Below is a small trained network, with its code and all its weights. Each question gives an input and a class and asks what happens when units are switched off, that is, made to give their printed mean instead of their output.

import numpy as np


def w(rows, s, z=0):
    codes = np.array(rows[::2]) - 128.0
    scale = np.full(codes.shape[1], s)
    scale[-1] = z or s
    return codes * scale


def f(y):
    return np.maximum(y, 0)


def log_softmax(a):
    a = a - a.max(-1, keepdims=True)
    return a - np.log(np.exp(a).sum(-1, keepdims=True))


def net(x, mask):
    res = np.array(x, float).reshape(1, 6) / 4 @ E
    y = f(res @ A[0][:, :-1].T + A[0][:, -1])
    res = res + np.where(mask, y, B[0][:, -1]) @ B[0][:, :-1]
    return log_softmax(res[-1] @ U[:, :-1].T + U[:, -1])


A, B = {}, {}
E = w([
[122,53,139,75,97,143,149,89,207,156,131,225],'x0',
[108,39,28,70,182,138,86,139,98,137,133,85],'x1',
[142,93,147,180,117,121,115,42,202,178,124,46],'x2',
[129,128,130,130,130,128,129,130,128,129,131,126],'x3',
[126,143,129,211,239,155,98,114,136,179,127,195],'x4',
[81,203,5,119,100,116,38,3,129,87,60,162],'x5',
],0.0053)
A[0] = w([
[129,39,157,91,106,143,145,129,183,141,123,209,52],'neuron 0',
[135,96,154,157,126,126,124,103,166,148,133,67,72],'neuron 1',
[130,170,152,171,176,139,133,185,72,116,122,23,21],'neuron 2',
[141,60,212,138,152,133,161,217,133,151,146,93,4],'neuron 3',
[129,176,224,178,75,126,146,162,151,133,130,158,36],'neuron 4',
[120,10,75,83,202,132,114,171,105,140,132,73,33],'neuron 5',
[125,100,157,68,17,105,154,183,122,105,124,56,23],'neuron 6',
[124,122,141,168,201,125,129,144,135,142,123,155,51],'neuron 7',
[136,83,166,171,127,125,124,92,185,158,138,38,70],'neuron 8',
[125,118,149,192,248,122,130,148,137,154,124,172,52],'neuron 9',
[126,67,150,100,113,138,139,129,164,135,125,181,45],'neuron 10',
[131,140,147,83,140,129,131,227,68,107,142,200,20],'neuron 11',
],0.013,0.0015)
B[0] = w([
[134,147,115,152,148,47,106,167,100,142,164,24,211],'neuron 0',
[105,99,111,109,144,137,154,188,104,115,111,177,182],'neuron 1',
[133,131,114,144,149,16,108,168,122,160,170,28,217],'neuron 2',
[94,180,30,122,112,114,75,31,130,103,70,158,255],'neuron 3',
[159,192,232,146,117,115,174,102,157,125,103,158,220],'neuron 4',
[161,213,251,160,100,116,182,97,164,120,101,174,230],'neuron 5',
[158,61,143,120,130,250,86,87,140,154,200,104,222],'neuron 6',
[142,93,134,113,113,191,109,112,130,132,167,110,178],'neuron 7',
[95,85,99,104,151,142,166,219,98,109,102,201,209],'neuron 8',
[154,65,137,90,91,224,102,99,134,131,187,88,214],'neuron 9',
[134,137,120,147,146,73,111,155,113,142,151,61,182],'neuron 10',
[85,63,96,114,149,136,177,217,115,117,85,201,226],'neuron 11',
],0.014,0.0098)
U = w([
[165,51,149,95,103,233,87,97,139,153,200,99,93],'0',
[135,143,115,163,167,14,106,185,101,167,166,34,95],'1',
[166,203,249,165,101,116,205,106,174,119,90,176,92],'2',
[74,61,84,97,173,139,189,231,94,103,82,205,106],'3',
[86,185,2,118,100,114,50,11,134,89,59,154,254],'4',
],0.0087,0.003)

Each question gives the input, the list of numbers given to net, and the class t.
The units are the neurons (one row each of A and B). Each row of codes is followed by its name. A weight is (code - 128) times the scale printed after its matrix; where a second scale follows, it is the last column's (A, B and U).
mask holds one flag per neuron, in row order. A switched-off neuron (its flag False) gives its mean, the last column of its row in B, instead of its output. The means were averaged over made-up inputs and are rounded, as every weight is.
A unit's drop is (log p(t) with every unit on - log p(t) with that unit switched off) / (log p(t) with every unit on - log p(t) with every unit switched off).
The circuit of an input: a set's keep is (log p(t) with only the set's units on - log p(t) with every unit switched off) / (log p(t) with every unit on - log p(t) with every unit switched off). Starting from all 12 units, units are removed one at a time, each time the one whose removal leaves the highest keep (on an exact tie, the one counted first), for as long as the keep stays at least 0.8.
circuit, biggest first: the units of the circuit, biggest drop first
most important unit: the unit with the biggest drop
k most important neurons: the k neurons with the biggest drops, biggest first
drop of u: that unit's drop, to one decimal
input [-4,5,2,-4,2,-5], class 2: 4 most important neurons	[neuron 5; neuron 0; neuron 10; neuron 6]
input [-6,-8,3,-8,1,8], class 2: circuit, biggest first	[neuron 3]
input [-5,-2,-6,6,7,-8], class 4: 3 most important neurons	[neuron 3; neuron 6; neuron 8]
input [3,8,-8,7,0,-4], class 2: 3 most important neurons	[neuron 5; neuron 8; neuron 1]
input [-1,5,8,-4,3,7], class 3: circuit, biggest first	[neuron 3; neuron 8]
input [3,4,6,-7,0,5], class 3: 2 most important neurons	[neuron 3; neuron 4]
input [-4,2,-8,-2,2,6], class 3: 2 most important neurons	[neuron 3; neuron 11]
input [-2,-4,6,-4,-2,3], class 3: 3 most important neurons	[neuron 5; neuron 3; neuron 8]
input [-6,5,-8,8,8,-6], class 0: 3 most important neurons	[neuron 9; neuron 7; neuron 8]
input [1,7,8,-6,-7,-8], class 3: 2 most important neurons	[neuron 8; neuron 1]
input [-3,-3,2,5,1,-4], class 4: 4 most important neurons	[neuron 3; neuron 5; neuron 0; neuron 11]
input [5,7,3,2,0,7], class 2: 3 most important neurons	[neuron 3; neuron 5; neuron 2]
input [-7,2,8,0,-1,-1], class 3: 3 most important neurons	[neuron 8; neuron 1; neuron 0]
input [1,2,3,0,2,-2], class 3: 2 most important neurons	[neuron 6; neuron 4]
input [7,2,-2,-7,1,6], class 1: most important unit	neuron 3
input [-3,-3,-6,2,6,6], class 0: circuit, biggest first	[neuron 3; neuron 9]
input [3,-4,7,-5,7,7], class 0: circuit, biggest first	[neuron 3; neuron 5]
input [7,1,-7,2,7,-5], class 0: drop of neuron 7	1.5
input [6,-6,0,4,3,-6], class 1: drop of neuron 4	-0.1
input [-5,7,-6,-8,-8,-4], class 0: drop of neuron 4	0.6
input [5,-3,5,-7,-8,4], class 0: most important unit	neuron 6
